Below are the code and all the weights of a small trained network. Each question names an input and a class and asks about switching units off, where a switched-off unit gives its printed mean instead of its output.

import numpy as np


def w(rows, s, z=0):
    codes = np.array(rows[::2]) - 128.0
    scale = np.full(codes.shape[1], s)
    scale[-1] = z or s
    return codes * scale


def f(y):
    return y / 2 * (1 + np.tanh(0.7978845608 * (y + 0.044715 * y**3)))


def log_softmax(a):
    a = a - a.max(-1, keepdims=True)
    return a - np.log(np.exp(a).sum(-1, keepdims=True))


def net(x, mask):
    res = np.array(x, float).reshape(1, 7) / 4 @ E
    y = f(res @ A[0][:, :-1].T + A[0][:, -1])
    res = res + np.where(mask, y, B[0][:, -1]) @ B[0][:, :-1]
    return log_softmax(res[-1] @ U[:, :-1].T + U[:, -1])


A, B = {}, {}
E = w([
[119,90,160,176],'x0',
[180,198,147,164],'x1',
[254,77,85,44],'x2',
[137,148,166,10],'x3',
[48,201,39,90],'x4',
[176,191,82,178],'x5',
[153,180,137,101],'x6',
],0.0083)
A[0] = w([
[116,115,136,90,50],'N0',
[206,116,101,158,155],'N1',
[152,142,164,107,79],'N2',
[164,202,60,159,110],'N3',
[69,154,79,172,174],'N4',
[79,90,109,73,180],'N5',
[42,66,67,136,157],'N6',
[136,154,215,147,48],'N7',
[131,137,193,81,175],'N8',
[50,207,228,95,80],'N9',
[143,196,119,145,102],'N10',
[63,78,62,110,214],'N11',
[119,210,78,59,159],'N12',
[147,199,39,195,133],'N13',
[137,174,120,220,69],'N14',
[88,166,178,60,140],'N15',
[180,146,132,6,141],'N16',
[160,96,170,129,250],'N17',
[175,54,104,83,200],'N18',
[63,153,150,98,118],'N19',
[102,218,118,129,52],'N20',
[121,69,170,169,98],'N21',
[89,198,88,125,66],'N22',
[107,56,123,195,237],'N23',
[95,163,74,106,174],'N24',
[95,90,227,85,236],'N25',
[161,158,156,127,160],'N26',
[154,127,135,96,255],'N27',
[130,122,159,104,46],'N28',
[135,157,50,100,196],'N29',
[76,131,165,47,52],'N30',
],0.012,0.0045)
B[0] = w([
[70,181,84,87,133],'N0',
[205,171,201,145,210],'N1',
[139,134,144,84,142],'N2',
[187,171,33,41,208],'N3',
[171,85,129,116,226],'N4',
[114,182,112,225,190],'N5',
[190,160,102,133,214],'N6',
[67,86,135,106,159],'N7',
[92,144,151,253,185],'N8',
[27,131,247,91,223],'N9',
[124,70,83,70,171],'N10',
[126,73,151,241,211],'N11',
[120,129,56,182,228],'N12',
[128,123,37,96,238],'N13',
[49,131,71,92,203],'N14',
[2,153,93,194,191],'N15',
[150,170,132,139,254],'N16',
[240,77,212,227,213],'N17',
[155,165,177,201,241],'N18',
[53,104,221,210,181],'N19',
[59,38,122,53,192],'N20',
[98,87,47,148,183],'N21',
[118,69,154,119,194],'N22',
[230,32,82,214,237],'N23',
[170,84,123,188,196],'N24',
[134,140,35,207,228],'N25',
[197,134,65,160,162],'N26',
[196,148,129,235,196],'N27',
[102,160,141,106,129],'N28',
[158,133,100,207,205],'N29',
[61,166,119,139,176],'N30',
],0.0052,0.009)
U = w([
[137,81,186,53,58],'0',
[29,189,144,203,125],'1',
[44,98,122,34,126],'2',
[154,98,2,179,134],'3',
[162,47,153,210,169],'4',
[135,122,208,3,2],'5',
[176,235,154,118,166],'6',
],0.0092,0.0097)

Each question gives the input, the list of numbers given to net, and the class t.
The units are the neurons (one row each of A and B). Each row of codes is followed by its name. A weight is (code - 128) times the scale printed after its matrix; where a second scale follows, it is the last column's (A, B and U).
mask holds one flag per neuron, in row order. A switched-off neuron (its flag False) gives its mean, the last column of its row in B, instead of its output. The means were averaged over made-up inputs and are rounded, as every weight is.
A unit's drop is (log p(t) with every unit on - log p(t) with that unit switched off) / (log p(t) with every unit on - log p(t) with every unit switched off).
The circuit of an input: a set's keep is (log p(t) with only the set's units on - log p(t) with every unit switched off) / (log p(t) with every unit on - log p(t) with every unit switched off). Starting from the 12 units with the biggest drops (on a tie, the unit counted first), units are removed one at a time, each time the one whose removal leaves the highest keep (on an exact tie, the one counted first), for as long as the keep stays at least 0.8.
units of the circuit, in order: the units of the circuit, biggest drop first
k most important neurons: the k neurons with the biggest drops, biggest first
drop when u is switched off: that unit's drop, to one decimal
input [-4,-2,-7,-2,5,4,1], class 3: units of the circuit, in order	(N13)
input [4,5,-3,5,-1,3,2], class 1: units of the circuit, in order	(N23 N9)
input [-3,-7,-1,8,-6,6,-1], class 6: units of the circuit, in order	(N23 N11 N16)
input [-7,4,2,5,2,-3,-3], class 1: 2 most important neurons	(N15 N23)
input [-6,7,-1,-3,-4,2,3], class 6: 3 most important neurons	(N23 N25 N1)
input [-4,2,5,6,2,-1,0], class 6: 2 most important neurons	(N16 N23)
input [0,-6,-4,-8,3,-7,7], class 4: 2 most important neurons	(N23 N11)
input [-6,-7,4,8,-7,4,-4], class 6: 2 most important neurons	(N23 N16)
input [3,-3,4,6,-5,3,7], class 6: 3 most important neurons	(N23 N16 N11)
input [-2,3,-6,-2,8,2,6], class 2: drop when N23 is switched off	0.1
input [1,6,-6,3,-7,2,3], class 1: drop when N30 is switched off	-0.1
input [-4,6,0,2,4,-7,-1], class 1: drop when N28 is switched off	0.0
